Below is a small trained network, with its code and all its weights. Each question gives an input and a target symbol and asks what happens when units are switched off, that is, made to give their printed mean instead of their output.

import numpy as np


def w(rows, s, z=0):
    codes = np.array(rows[::2]) - 128.0
    scale = np.full(codes.shape[1], s)
    scale[-1] = z or s
    return codes * scale


def norm(h):
    return h / np.sqrt((h * h).mean(-1, keepdims=True) + 1e-5)


def f(y):
    return np.maximum(y, 0)


def softmax(a):
    e = np.exp(a - a.max(-1, keepdims=True))
    return e / e.sum(-1, keepdims=True)


def log_softmax(a):
    a = a - a.max(-1, keepdims=True)
    return a - np.log(np.exp(a).sum(-1, keepdims=True))


def net(x, mask):
    ids = ['ΞΠγδεηλστφω'.index(c) for c in x.split()]
    T = len(ids)
    res = E[ids] + P[:T]
    q, k, v = (norm(res) @ M[0].T for M in (Q, K, V))
    z = softmax(np.where(np.tri(T) > 0, q @ k.T / 2**0.5, -1e9)) @ v
    res = res + np.where(mask[0], z, O[0][:, -1]) @ O[0][:, :-1]
    y = f(norm(res) @ A[0][:, :-1].T + A[0][:, -1])
    res = res + np.where(mask[1:13], y, B[0][:, -1]) @ B[0][:, :-1]
    return log_softmax(norm(res)[-1] @ U[:, :-1].T + U[:, -1])


Q, K, V, O, A, B = {}, {}, {}, {}, {}, {}
E = w([
[111,156,52,50,134,229],'Ξ',
[98,127,164,156,139,112],'Π',
[123,47,77,98,129,233],'γ',
[64,107,175,147,146,207],'δ',
[97,161,54,120,109,215],'ε',
[156,123,91,230,186,185],'η',
[75,181,123,184,126,187],'λ',
[75,255,119,65,192,159],'σ',
[212,193,5,84,176,154],'τ',
[209,174,166,127,233,120],'φ',
[186,149,112,6,159,183],'ω',
],0.014)
P = w([
[172,109,168,139,57,110],'0',
[91,153,93,172,245,51],'1',
[162,165,161,103,138,192],'2',
[120,123,145,97,90,171],'3',
[75,128,78,210,220,74],'4',
[186,179,168,97,165,154],'5',
[117,125,148,97,90,164],'6',
[78,130,80,217,217,66],'7',
[179,173,184,92,183,143],'8',
[121,119,144,99,87,165],'9',
[74,133,72,213,220,75],'10',
],0.012)
Q[0] = w([
[82,133,173,47,22,81],'H0',
[245,152,214,88,82,179],'H0',
],0.011)
K[0] = w([
[3,132,130,66,201,152],'H0',
[98,197,112,87,255,182],'H0',
],0.0096)
V[0] = w([
[207,169,46,247,119,168],'H0',
[55,68,156,147,153,254],'H0',
],0.0057)
O[0] = w([
[77,9,111,139,173,139,254],'H0',
[148,155,207,159,87,191,132],'H0',
],0.016,0.0032)
A[0] = w([
[150,118,130,212,202,154,135],'N0',
[154,70,74,97,157,129,27],'N1',
[166,175,117,97,126,130,45],'N2',
[130,195,126,115,159,108,116],'N3',
[135,156,186,79,84,153,106],'N4',
[174,146,144,144,137,181,73],'N5',
[145,128,156,81,167,114,185],'N6',
[128,126,72,162,187,77,251],'N7',
[61,119,138,158,9,163,165],'N8',
[40,145,165,138,137,111,183],'N9',
[114,154,123,158,152,219,184],'N10',
[119,80,135,214,112,110,140],'N11',
],0.013,0.0021)
B[0] = w([
[116,82,125,119,24,116,239],'N0',
[123,154,151,183,174,72,199],'N1',
[82,112,138,88,158,96,155],'N2',
[110,145,155,145,71,120,168],'N3',
[67,51,168,93,154,103,171],'N4',
[126,107,59,190,193,110,187],'N5',
[208,129,96,174,71,144,187],'N6',
[74,160,126,85,103,200,228],'N7',
[157,239,130,122,223,168,183],'N8',
[185,69,101,148,165,81,162],'N9',
[144,103,129,156,1,40,254],'N10',
[98,131,125,73,161,116,160],'N11',
],0.0099,0.01)
U = w([
[107,176,129,8,95,173,97],'Ξ',
[119,127,143,134,255,75,240],'Π',
[153,76,112,127,200,234,151],'γ',
[109,153,193,141,172,118,240],'δ',
[129,222,107,128,130,184,97],'ε',
[103,70,124,117,130,140,22],'η',
[128,191,155,205,162,82,7],'λ',
[107,164,166,84,113,30,91],'σ',
[128,140,26,108,209,82,210],'τ',
[238,120,102,148,104,77,31],'φ',
[176,76,139,30,162,101,254],'ω',
],0.011,0.0026)

Each question gives the input, a string of symbols that net reads in full, and the target symbol t.
The units are the heads (2 rows each of Q, K, V and O) and the neurons (one row each of A and B). Each row of codes is followed by its name. A weight is (code - 128) times the scale printed after its matrix; where a second scale follows, it is the last column's (O, A, B and U).
mask holds one flag per unit, heads first, then neurons. A switched-off unit (its flag False) gives its mean, the last column of its rows in O or B, instead of its output. The means were averaged over made-up inputs and are rounded, as every weight is.
A unit's drop is (log p(t) with every unit on - log p(t) with that unit switched off) / (log p(t) with every unit on - log p(t) with every unit switched off).
The circuit of an input: a set's keep is (log p(t) with only the set's units on - log p(t) with every unit switched off) / (log p(t) with every unit on - log p(t) with every unit switched off). Starting from the 12 units with the biggest drops (on a tie, the unit counted first), units are removed one at a time, each time the one whose removal leaves the highest keep (on an exact tie, the one counted first), for as long as the keep stays at least 0.8.
units of the circuit, in order: the units of the circuit, biggest drop first
unit that matters most: the unit with the biggest drop
k most important neurons: the k neurons with the biggest drops, biggest first
input Ξ φ Π ε φ δ, target φ: 2 most important neurons -> N10; N7
input φ τ Ξ τ φ γ φ φ δ δ, target δ: 2 most important neurons -> N8; N10
input ε φ τ σ ε φ σ δ ε Π Π, target η: units of the circuit, in order -> N0; H0; N1
input η λ φ φ τ τ φ φ Π, target φ: units of the circuit, in order -> N6
input γ η γ η λ η ω ε, target φ: units of the circuit, in order -> H0; N10; N7
input Π γ γ ε ε τ ε, target ε: 4 most important neurons -> N8; N10; N1; N0
input δ ω Ξ φ γ Ξ φ γ ε φ ε, target λ: units of the circuit, in order -> H0; N7
input γ φ γ ε η ω γ ε Ξ φ γ, target φ: 3 most important neurons -> N10; N7; N4
input φ φ Π, target φ: units of the circuit, in order -> H0; N9; N6
input δ ω ε Ξ ω ω φ γ φ, target φ: 2 most important neurons -> N6; N8
input δ φ λ ε γ η, target η: units of the circuit, in order -> H0; N0
input τ γ ε δ, target δ: 3 most important neurons -> N8; N4; N10
input φ Ξ φ λ, target λ: units of the circuit, in order -> N8; N10; N7
input Ξ τ φ ε γ ε, target φ: units of the circuit, in order -> N7
input γ γ φ γ, target γ: units of the circuit, in order -> N8; N0
input Π τ φ ε ε Ξ, target φ: units of the circuit, in order -> N10; N7
input φ τ γ ε, target ε: 2 most important neurons -> N8; N0
input ε φ λ, target φ: 3 most important neurons -> N10; N7; N9
input γ τ ω φ φ φ φ Ξ, target φ: 2 most important neurons -> N10; N7
input ε ω φ γ Ξ φ Π η, target η: unit that matters most -> N0
